Below is a small trained network, with its code and all its weights. Each question gives an input and a class and asks what happens when units are switched off, that is, made to give their printed mean instead of their output.

import numpy as np


def w(rows, s, z=0):
    codes = np.array(rows[::2]) - 128.0
    scale = np.full(codes.shape[1], s)
    scale[-1] = z or s
    return codes * scale


def f(y):
    return y / 2 * (1 + np.tanh(0.7978845608 * (y + 0.044715 * y**3)))


def log_softmax(a):
    a = a - a.max(-1, keepdims=True)
    return a - np.log(np.exp(a).sum(-1, keepdims=True))


def net(x, mask):
    res = np.array(x, float).reshape(1, 7) / 4 @ E
    y = f(res @ A[0][:, :-1].T + A[0][:, -1])
    res = res + np.where(mask, y, B[0][:, -1]) @ B[0][:, :-1]
    return log_softmax(res[-1] @ U[:, :-1].T + U[:, -1])


A, B = {}, {}
E = w([
[58,74,146,71,130],'x0',
[20,121,235,142,147],'x1',
[30,125,62,139,114],'x2',
[49,216,117,2,101],'x3',
[124,119,99,185,107],'x4',
[118,152,231,142,21],'x5',
[47,34,136,24,134],'x6',
],0.0075)
A[0] = w([
[104,67,186,122,93,78],'neuron 1',
[242,115,92,133,108,63],'neuron 2',
[77,115,63,152,174,220],'neuron 3',
[112,189,183,117,116,240],'neuron 4',
[121,206,155,185,29,213],'neuron 5',
[93,167,128,148,136,98],'neuron 6',
[128,97,145,250,177,193],'neuron 7',
[133,98,81,136,158,69],'neuron 8',
[201,123,143,110,171,166],'neuron 9',
[117,127,154,59,151,217],'neuron 10',
[126,97,74,123,36,206],'neuron 11',
[188,94,167,138,162,254],'neuron 12',
[150,91,144,62,73,230],'neuron 13',
[101,100,122,45,66,205],'neuron 14',
[179,115,77,84,139,242],'neuron 15',
[115,147,143,38,100,203],'neuron 16',
],0.011,0.0041)
B[0] = w([
[84,110,111,158,96,174],'neuron 1',
[128,123,119,183,131,234],'neuron 2',
[183,110,84,8,152,217],'neuron 3',
[121,153,132,91,142,213],'neuron 4',
[158,183,152,142,116,255],'neuron 5',
[124,107,100,146,106,141],'neuron 6',
[162,96,169,101,127,248],'neuron 7',
[98,124,94,141,137,157],'neuron 8',
[150,140,129,145,125,200],'neuron 9',
[154,107,177,123,199,208],'neuron 10',
[160,135,149,137,142,194],'neuron 11',
[154,155,154,167,156,222],'neuron 12',
[142,135,146,133,163,201],'neuron 13',
[169,117,163,134,158,236],'neuron 14',
[124,159,128,124,140,222],'neuron 15',
[136,102,123,105,209,230],'neuron 16',
],0.012,0.0084)
U = w([
[124,208,122,119,129,222],'0',
[100,84,129,161,111,33],'1',
[90,71,58,108,115,92],'2',
[11,138,120,144,95,4],'3',
[106,151,191,140,49,72],'4',
[132,99,196,116,211,170],'5',
],0.011,0.0042)

Each question gives the input, the list of numbers given to net, and the class t.
The units are the neurons (one row each of A and B). Each row of codes is followed by its name. A weight is (code - 128) times the scale printed after its matrix; where a second scale follows, it is the last column's (A, B and U).
mask holds one flag per neuron, in row order. A switched-off neuron (its flag False) gives its mean, the last column of its row in B, instead of its output. The means were averaged over made-up inputs and are rounded, as every weight is.
A unit's drop is (log p(t) with every unit on - log p(t) with that unit switched off) / (log p(t) with every unit on - log p(t) with every unit switched off).
The circuit of an input: a set's keep is (log p(t) with only the set's units on - log p(t) with every unit switched off) / (log p(t) with every unit on - log p(t) with every unit switched off). Starting from the 12 units with the biggest drops (on a tie, the unit counted first), units are removed one at a time, each time the one whose removal leaves the highest keep (on an exact tie, the one counted first), for as long as the keep stays at least 0.8.
circuit, biggest first: the units of the circuit, biggest drop first
most important unit: the unit with the biggest drop
top k neurons: the k neurons with the biggest drops, biggest first
drop when u is switched off: that unit's drop, to one decimal
input [-8,5,4,2,-8,7,-7], class 4: top neuron => neuron 3
input [-5,5,1,-8,-2,5,-2], class 4: circuit, biggest first => neuron 16; neuron 10; neuron 3
input [-3,-3,-6,-5,-7,4,-8], class 0: circuit, biggest first => neuron 5; neuron 10
input [-2,6,8,1,-1,8,-6], class 4: circuit, biggest first => neuron 3; neuron 16
input [1,-4,6,5,7,-7,3], class 2: circuit, biggest first => neuron 3; neuron 12
input [8,-6,-4,-6,-8,2,-7], class 0: circuit, biggest first => neuron 10; neuron 16
input [2,-7,-1,-5,3,-6,6], class 2: top 2 neurons => neuron 8; neuron 10
input [-3,-1,-7,-2,8,2,-2], class 0: top 2 neurons => neuron 10; neuron 5
input [5,6,-4,2,1,2,-7], class 4: top 2 neurons => neuron 3; neuron 16
input [-6,-4,6,-8,-8,6,5], class 1: top 2 neurons => neuron 10; neuron 16
input [-3,-4,7,-5,-8,6,0], class 0: drop when neuron 15 is switched off => -0.1
input [3,6,1,-5,6,5,4], class 1: drop when neuron 1 is switched off => 0.4
input [-4,-5,-2,0,3,-4,3], class 0: drop when neuron 15 is switched off => 0.2
input [-4,8,2,-2,-8,8,1], class 4: most important unit => neuron 1
